Below are the code and all the weights of a small trained network. Each question names an input and a class and asks about switching units off, where a switched-off unit gives its printed mean instead of its output.

import numpy as np


def w(rows, s, z=0):
    codes = np.array(rows[::2]) - 128.0
    scale = np.full(codes.shape[1], s)
    scale[-1] = z or s
    return codes * scale


def norm(h):
    return h / np.sqrt((h * h).mean(-1, keepdims=True) + 1e-5)


def f(y):
    return y / 2 * (1 + np.tanh(0.7978845608 * (y + 0.044715 * y**3)))


def log_softmax(a):
    a = a - a.max(-1, keepdims=True)
    return a - np.log(np.exp(a).sum(-1, keepdims=True))


def net(x, mask):
    res = np.array(x, float).reshape(1, 2) / 4 @ E
    u = 0
    for l in range(4):
        y = f(norm(res) @ A[l][:, :-1].T + A[l][:, -1])
        res = res + np.where(mask[u : u + 4], y, B[l][:, -1]) @ B[l][:, :-1]
        u += 4
    return log_softmax(norm(res)[-1] @ U[:, :-1].T + U[:, -1])


A, B = {}, {}
E = w([
[213,161,77,254,171,210,175,193,146],'x0',
[132,9,46,219,91,21,209,37,115],'x1',
],0.0082)
A[0] = w([
[215,167,33,149,213,186,190,201,254,4],'L0N1',
[162,110,127,163,150,137,124,104,155,125],'L0N2',
[84,167,153,170,99,102,129,112,171,147],'L0N3',
[146,53,172,176,74,168,110,130,92,159],'L0N4',
],0.0068,0.0021)
B[0] = w([
[214,120,115,163,144,109,118,237,94,254],'L0N1',
[87,106,112,80,107,183,255,150,130,148],'L0N2',
[170,87,91,51,155,97,98,141,225,132],'L0N3',
[198,125,112,234,140,126,146,77,57,144],'L0N4',
],0.0082,0.0078)
A[1] = w([
[49,136,199,90,74,148,40,13,237,88],'L1N1',
[170,66,46,164,179,33,253,84,136,117],'L1N2',
[57,181,208,78,111,126,25,246,121,203],'L1N3',
[153,179,247,110,121,98,38,79,156,4],'L1N4',
],0.0055,0.0033)
B[1] = w([
[126,123,114,102,160,194,241,123,130,198],'L1N1',
[102,86,166,122,96,149,71,119,148,253],'L1N2',
[125,253,163,141,173,83,101,78,98,253],'L1N3',
[158,197,111,166,122,151,157,104,100,158],'L1N4',
],0.014,0.007)
A[2] = w([
[157,244,235,37,100,151,104,96,16,206],'L2N1',
[23,70,98,221,112,66,109,18,75,213],'L2N2',
[140,24,61,82,110,218,20,11,206,136],'L2N3',
[107,206,255,82,88,142,103,136,140,4],'L2N4',
],0.0073,0.002)
B[2] = w([
[52,167,91,125,208,165,23,11,141,254],'L2N1',
[99,182,211,62,87,114,82,130,115,208],'L2N2',
[159,94,187,41,118,77,90,191,206,201],'L2N3',
[96,114,137,155,156,157,60,34,127,174],'L2N4',
],0.012,0.0095)
A[3] = w([
[181,190,229,156,117,186,51,133,185,253],'L3N1',
[129,5,111,140,83,117,160,155,67,227],'L3N2',
[61,255,205,116,117,130,122,67,140,34],'L3N3',
[48,57,224,140,160,149,106,122,160,198],'L3N4',
],0.0081,0.0032)
B[3] = w([
[62,208,84,65,116,79,213,1,99,254],'L3N1',
[137,40,233,100,98,119,91,118,90,190],'L3N2',
[165,169,107,182,185,200,65,101,204,224],'L3N3',
[112,98,87,86,48,103,35,34,57,195],'L3N4',
],0.0084,0.0097)
U = w([
[78,121,103,115,84,165,199,133,171,4],'0',
[101,90,186,54,4,53,66,88,168,232],'1',
[162,67,154,173,89,133,124,181,107,161],'2',
[79,206,112,91,176,157,60,52,149,238],'3',
[161,181,90,160,142,132,158,179,102,100],'4',
[79,143,126,100,105,77,199,145,217,4],'5',
],0.012,0.0039)

Each question gives the input, the list of numbers given to net, and the class t.
The units are the neurons (one row each of A and B). Each row of codes is followed by its name. A weight is (code - 128) times the scale printed after its matrix; where a second scale follows, it is the last column's (A, B and U).
mask holds one flag per neuron, layer by layer. A switched-off neuron (its flag False) gives its mean, the last column of its row in B, instead of its output. The means were averaged over made-up inputs and are rounded, as every weight is.
A unit's drop is (log p(t) with every unit on - log p(t) with that unit switched off) / (log p(t) with every unit on - log p(t) with every unit switched off).
The circuit of an input: a set's keep is (log p(t) with only the set's units on - log p(t) with every unit switched off) / (log p(t) with every unit on - log p(t) with every unit switched off). Starting from the 12 units with the biggest drops (on a tie, the unit counted first), units are removed one at a time, each time the one whose removal leaves the highest keep (on an exact tie, the one counted first), for as long as the keep stays at least 0.8.
units of the circuit, in order: the units of the circuit, biggest drop first
k most important neurons: the k neurons with the biggest drops, biggest first
top k neurons in layer l: the k neurons of layer l with the biggest drops, biggest first
drop when u is switched off: that unit's drop, to one decimal
input [7,7], class 1: 3 most important neurons : [L1N2; L1N1; L2N2]
input [-4,2], class 1: units of the circuit, in order : [L1N3; L2N1]
input [5,1], class 2: 2 most important neurons : [L1N3; L2N1]
input [7,-5], class 4: units of the circuit, in order : [L0N1; L1N2; L2N1; L2N4]
input [7,5], class 2: most important neuron : [L0N1]
input [6,-4], class 4: 2 most important neurons : [L0N1; L1N2]
input [6,5], class 2: units of the circuit, in order : [L2N1; L1N3]
input [1,1], class 1: 2 most important neurons : [L1N3; L1N2]
input [-2,1], class 1: 3 most important neurons : [L1N3; L2N1; L0N1]
input [7,1], class 2: 2 most important neurons : [L1N3; L2N1]
input [3,-2], class 4: top 3 neurons in layer 2 : [L2N1; L2N2; L2N4]
input [4,-2], class 4: 2 most important neurons : [L0N1; L2N1]
input [7,-1], class 4: drop when L2N1 is switched off : -0.1
input [4,0], class 2: drop when L2N1 is switched off : 0.3
input [-2,4], class 1: drop when L2N1 is switched off : 0.0
input [4,3], class 2: drop when L2N2 is switched off : 0.1
input [8,2], class 2: most important neuron : [L1N3]
